Below is a small trained network, with its code and all its weights. Each question gives an input and a class and asks what happens when units are switched off, that is, made to give their printed mean instead of their output.

import numpy as np


def w(rows, s, z=0):
    codes = np.array(rows[::2]) - 128.0
    scale = np.full(codes.shape[1], s)
    scale[-1] = z or s
    return codes * scale


def f(y):
    return y / 2 * (1 + np.tanh(0.7978845608 * (y + 0.044715 * y**3)))


def log_softmax(a):
    a = a - a.max(-1, keepdims=True)
    return a - np.log(np.exp(a).sum(-1, keepdims=True))


def net(x, mask):
    res = np.array(x, float).reshape(1, 3) / 4 @ E
    y = f(res @ A[0][:, :-1].T + A[0][:, -1])
    res = res + np.where(mask, y, B[0][:, -1]) @ B[0][:, :-1]
    return log_softmax(res[-1] @ U[:, :-1].T + U[:, -1])


A, B = {}, {}
E = w([
[131,127,127],'x0',
[13,142,226],'x1',
[53,4,60],'x2',
],0.004)
A[0] = w([
[85,3,102,107],'N1',
[254,93,62,105],'N2',
[79,138,162,108],'N3',
[122,140,119,254],'N4',
[141,120,143,247],'N5',
[140,118,143,236],'N6',
[133,127,127,39],'N7',
[91,19,102,96],'N8',
[193,233,183,93],'N9',
[189,243,177,90],'N10',
[48,137,196,97],'N11',
[130,130,129,218],'N12',
[124,128,132,47],'N13',
[123,138,119,180],'N14',
[109,131,144,76],'N15',
[202,121,61,106],'N16',
[63,47,71,122],'N17',
[10,149,214,94],'N18',
[127,120,129,40],'N19',
],0.0099,0.0042)
B[0] = w([
[217,208,127,229],'N1',
[159,65,4,222],'N2',
[146,103,87,139],'N3',
[198,49,208,251],'N4',
[181,70,185,242],'N5',
[176,73,182,229],'N6',
[100,167,81,84],'N7',
[198,203,119,201],'N8',
[236,204,113,201],'N9',
[241,206,110,203],'N10',
[165,83,46,174],'N11',
[152,103,151,209],'N12',
[107,162,87,87],'N13',
[140,115,140,170],'N14',
[116,143,84,102],'N15',
[150,81,50,175],'N16',
[218,189,141,226],'N17',
[187,62,6,220],'N18',
[104,168,90,85],'N19',
],0.028,0.003)
U = w([
[176,233,141,101],'0',
[143,95,147,254],'1',
[123,70,39,71],'2',
[63,108,216,160],'3',
[26,228,85,71],'4',
[2,236,105,83],'5',
[39,233,77,70],'6',
],0.0062,0.0032)

Each question gives the input, the list of numbers given to net, and the class t.
The units are the neurons (one row each of A and B). Each row of codes is followed by its name. A weight is (code - 128) times the scale printed after its matrix; where a second scale follows, it is the last column's (A, B and U).
mask holds one flag per neuron, in row order. A switched-off neuron (its flag False) gives its mean, the last column of its row in B, instead of its output. The means were averaged over made-up inputs and are rounded, as every weight is.
A unit's drop is (log p(t) with every unit on - log p(t) with that unit switched off) / (log p(t) with every unit on - log p(t) with every unit switched off).
The circuit of an input: a set's keep is (log p(t) with only the set's units on - log p(t) with every unit switched off) / (log p(t) with every unit on - log p(t) with every unit switched off). Starting from the 12 units with the biggest drops (on a tie, the unit counted first), units are removed one at a time, each time the one whose removal leaves the highest keep (on an exact tie, the one counted first), for as long as the keep stays at least 0.8.
circuit, biggest first: the units of the circuit, biggest drop first
k most important neurons: the k neurons with the biggest drops, biggest first
drop when u is switched off: that unit's drop, to one decimal
input [1,0,5], class 0: 3 most important neurons : N1; N17; N8
input [4,6,2], class 2: 2 most important neurons : N18; N11
input [6,7,-5], class 2: circuit, biggest first : N18
input [-5,3,5], class 0: circuit, biggest first : N1; N17
input [-2,-7,-2], class 2: 2 most important neurons : N2; N16
input [-5,-7,-1], class 2: 2 most important neurons : N2; N16
input [-3,7,0], class 2: 2 most important neurons : N18; N11
input [2,6,3], class 2: 2 most important neurons : N18; N11
input [1,7,7], class 0: 3 most important neurons : N1; N17; N8
input [0,-7,7], class 0: 4 most important neurons : N1; N17; N8; N18
input [-7,-8,-7], class 2: 4 most important neurons : N2; N16; N1; N17
input [-3,-7,0], class 2: 2 most important neurons : N2; N16
input [-1,0,-3], class 3: drop when N1 is switched off : 0.2
input [-8,6,8], class 0: circuit, biggest first : N1
input [-2,-8,-1], class 2: drop when N16 is switched off : 0.1
input [2,-8,1], class 2: drop when N2 is switched off : 0.5
